Here is a tiny trained network, its code and every weight. The questions are about switching its units off for an input and a class, where a switched-off unit gives its printed mean instead of its output.

import numpy as np


def w(rows, s, z=0):
    codes = np.array(rows[::2]) - 128.0
    scale = np.full(codes.shape[1], s)
    scale[-1] = z or s
    return codes * scale


def norm(h):
    return h / np.sqrt((h * h).mean(-1, keepdims=True) + 1e-5)


def f(y):
    return np.maximum(y, 0)


def log_softmax(a):
    a = a - a.max(-1, keepdims=True)
    return a - np.log(np.exp(a).sum(-1, keepdims=True))


def net(x, mask):
    res = np.array(x, float).reshape(1, 2) / 4 @ E
    u = 0
    for l in range(2):
        y = f(norm(res) @ A[l][:, :-1].T + A[l][:, -1])
        res = res + np.where(mask[u : u + 7], y, B[l][:, -1]) @ B[l][:, :-1]
        u += 7
    return log_softmax(norm(res)[-1] @ U[:, :-1].T + U[:, -1])


A, B = {}, {}
E = w([
[49,216,38,248,219],'x0',
[22,15,131,137,139],'x1',
],0.0012)
A[0] = w([
[75,48,131,142,139,16],'0.n1',
[67,2,151,125,189,176],'0.n2',
[48,37,126,115,110,84],'0.n3',
[103,192,128,159,94,124],'0.n4',
[50,55,207,88,133,43],'0.n5',
[239,135,239,59,78,168],'0.n6',
[22,148,85,140,187,250],'0.n7',
],0.003,0.0014)
B[0] = w([
[110,202,152,159,74,161],'0.n1',
[92,98,125,146,34,217],'0.n2',
[52,111,138,203,85,188],'0.n3',
[114,38,148,113,154,157],'0.n4',
[114,108,136,155,254,181],'0.n5',
[117,161,42,76,155,252],'0.n6',
[160,126,188,216,111,234],'0.n7',
],0.0032,0.0034)
A[1] = w([
[163,189,107,172,215,82],'1.n1',
[237,213,87,76,148,59],'1.n2',
[71,34,138,95,81,139],'1.n3',
[188,130,51,48,127,154],'1.n4',
[162,133,196,153,252,22],'1.n5',
[154,127,128,200,151,7],'1.n6',
[90,150,50,163,181,221],'1.n7',
],0.0045,0.0013)
B[1] = w([
[194,126,145,122,159,211],'1.n1',
[3,78,114,149,183,251],'1.n2',
[161,207,126,87,133,232],'1.n3',
[159,62,90,215,124,250],'1.n4',
[172,177,157,150,206,168],'1.n5',
[125,156,125,62,116,189],'1.n6',
[159,124,162,62,99,230],'1.n7',
],0.0055,0.003)
U = w([
[105,197,145,14,62,145],'0',
[229,106,55,92,90,117],'1',
[76,9,47,180,194,150],'2',
[55,133,204,235,47,160],'3',
[152,106,145,134,109,10],'4',
[154,109,142,137,107,13],'5',
[233,205,208,155,215,153],'6',
],0.014,0.013)

Each question gives the input, the list of numbers given to net, and the class t.
The units are the neurons (one row each of A and B). Each row of codes is followed by its name. A weight is (code - 128) times the scale printed after its matrix; where a second scale follows, it is the last column's (A, B and U).
mask holds one flag per neuron, layer by layer. A switched-off neuron (its flag False) gives its mean, the last column of its row in B, instead of its output. The means were averaged over made-up inputs and are rounded, as every weight is.
A unit's drop is (log p(t) with every unit on - log p(t) with that unit switched off) / (log p(t) with every unit on - log p(t) with every unit switched off).
The circuit of an input: a set's keep is (log p(t) with only the set's units on - log p(t) with every unit switched off) / (log p(t) with every unit on - log p(t) with every unit switched off). Starting from the 12 units with the biggest drops (on a tie, the unit counted first), units are removed one at a time, each time the one whose removal leaves the highest keep (on an exact tie, the one counted first), for as long as the keep stays at least 0.8.
circuit, biggest first: the units of the circuit, biggest drop first
unit that matters most: the unit with the biggest drop
k most important neurons: the k neurons with the biggest drops, biggest first
drop of u: that unit's drop, to one decimal
input [-8,2], class 1: unit that matters most => 0.n6
input [-7,0], class 2: circuit, biggest first => [0.n6 1.n4 1.n7]
input [-7,2], class 1: 3 most important neurons => [0.n6 1.n2 1.n3]
input [-3,5], class 0: 2 most important neurons => [1.n4 1.n3]
input [-2,3], class 0: 4 most important neurons => [1.n4 1.n3 0.n7 1.n2]
input [5,2], class 6: 3 most important neurons => [0.n3 1.n2 0.n7]
input [7,3], class 6: 2 most important neurons => [1.n2 0.n3]
input [-5,7], class 0: 2 most important neurons => [1.n3 1.n4]
input [1,-2], class 6: 2 most important neurons => [0.n6 0.n2]
input [-1,2], class 3: 2 most important neurons => [0.n3 0.n6]
input [-2,-8], class 2: drop of 1.n2 => 0.1
input [-4,7], class 3: drop of 0.n1 => 0.2
input [8,6], class 3: drop of 1.n2 => 0.1
input [1,-8], class 2: circuit, biggest first => [1.n2]
